Below is a small trained network, with its code and all its weights. Each question gives an input and a class and asks what happens when units are switched off, that is, made to give their printed mean instead of their output.

import numpy as np


def w(rows, s, z=0):
    codes = np.array(rows[::2]) - 128.0
    scale = np.full(codes.shape[1], s)
    scale[-1] = z or s
    return codes * scale


def norm(h):
    return h / np.sqrt((h * h).mean(-1, keepdims=True) + 1e-5)


def f(y):
    return y / 2 * (1 + np.tanh(0.7978845608 * (y + 0.044715 * y**3)))


def log_softmax(a):
    a = a - a.max(-1, keepdims=True)
    return a - np.log(np.exp(a).sum(-1, keepdims=True))


def net(x, mask):
    res = np.array(x, float).reshape(1, 6) / 4 @ E
    u = 0
    for l in range(3):
        y = f(norm(res) @ A[l][:, :-1].T + A[l][:, -1])
        res = res + np.where(mask[u : u + 4], y, B[l][:, -1]) @ B[l][:, :-1]
        u += 4
    return log_softmax(norm(res)[-1] @ U[:, :-1].T + U[:, -1])


A, B = {}, {}
E = w([
[115,121,153,124,149,134,132],'x0',
[109,110,193,146,10,168,166],'x1',
[116,51,101,194,152,176,48],'x2',
[121,113,121,103,118,125,123],'x3',
[147,125,121,111,117,128,122],'x4',
[134,124,152,127,135,115,117],'x5',
],0.011)
A[0] = w([
[120,105,162,190,30,249,51,18],'0.n0',
[130,92,182,147,21,121,230,138],'0.n1',
[128,163,125,59,175,17,221,180],'0.n2',
[157,111,180,145,83,81,255,5],'0.n3',
],0.0066,0.0025)
B[0] = w([
[131,11,199,167,180,110,159,208],'0.n0',
[113,187,202,156,95,135,62,241],'0.n1',
[141,92,110,161,148,95,204,255],'0.n2',
[127,122,57,1,74,212,71,184],'0.n3',
],0.0086,0.0064)
A[1] = w([
[97,253,209,92,107,187,86,102],'1.n0',
[199,175,86,105,216,52,246,33],'1.n1',
[137,208,127,163,140,82,98,2],'1.n2',
[133,92,64,165,164,145,27,112],'1.n3',
],0.007,0.002)
B[1] = w([
[194,185,67,8,39,85,154,189],'1.n0',
[125,41,59,205,149,92,173,253],'1.n1',
[107,93,143,77,66,192,139,121],'1.n2',
[125,171,182,97,113,156,43,190],'1.n3',
],0.011,0.0067)
A[2] = w([
[168,174,124,145,152,134,78,72],'2.n0',
[140,183,165,99,71,195,42,215],'2.n1',
[210,120,58,115,220,80,190,8],'2.n2',
[141,170,118,100,254,170,48,155],'2.n3',
],0.008,0.0011)
B[2] = w([
[44,127,119,121,81,133,107,143],'2.n0',
[120,142,103,134,217,109,186,253],'2.n1',
[110,101,100,145,163,167,140,253],'2.n2',
[95,254,38,52,59,121,30,220],'2.n3',
],0.013,0.0052)
U = w([
[154,76,32,142,216,101,215,143],'0',
[102,204,85,79,161,132,6,172],'1',
[192,203,163,15,90,97,208,220],'2',
[138,45,247,178,143,181,95,2],'3',
],0.013,0.0012)

Each question gives the input, the list of numbers given to net, and the class t.
The units are the neurons (one row each of A and B). Each row of codes is followed by its name. A weight is (code - 128) times the scale printed after its matrix; where a second scale follows, it is the last column's (A, B and U).
mask holds one flag per neuron, layer by layer. A switched-off neuron (its flag False) gives its mean, the last column of its row in B, instead of its output. The means were averaged over made-up inputs and are rounded, as every weight is.
A unit's drop is (log p(t) with every unit on - log p(t) with that unit switched off) / (log p(t) with every unit on - log p(t) with every unit switched off).
The circuit of an input: a set's keep is (log p(t) with only the set's units on - log p(t) with every unit switched off) / (log p(t) with every unit on - log p(t) with every unit switched off). Starting from all 12 units, units are removed one at a time, each time the one whose removal leaves the highest keep (on an exact tie, the one counted first), for as long as the keep stays at least 0.8.
circuit, biggest first: the units of the circuit, biggest drop first
k most important neurons: the k neurons with the biggest drops, biggest first
drop when u is switched off: that unit's drop, to one decimal
input [1,2,0,-8,5,-3], class 2: circuit, biggest first	(0.n1, 1.n0)
input [7,3,2,-3,7,-3], class 3: circuit, biggest first	(0.n0)
input [3,5,0,-7,-4,-2], class 2: 4 most important neurons	(1.n0, 0.n1, 0.n2, 0.n3)
input [2,1,5,-5,-1,4], class 3: 2 most important neurons	(0.n0, 0.n3)
input [5,-4,1,3,5,0], class 1: 2 most important neurons	(1.n3, 0.n2)
input [2,0,4,-4,4,0], class 1: 3 most important neurons	(0.n2, 1.n1, 2.n3)
input [1,3,0,0,-2,7], class 2: 2 most important neurons	(1.n0, 0.n1)
input [-8,0,3,3,-7,2], class 1: 2 most important neurons	(0.n2, 1.n1)
input [7,-1,5,-7,8,-3], class 1: drop when 2.n3 is switched off	0.1
input [6,0,-5,-3,3,-3], class 0: drop when 0.n2 is switched off	2.4
input [0,3,1,0,3,4], class 3: drop when 0.n0 is switched off	3.4
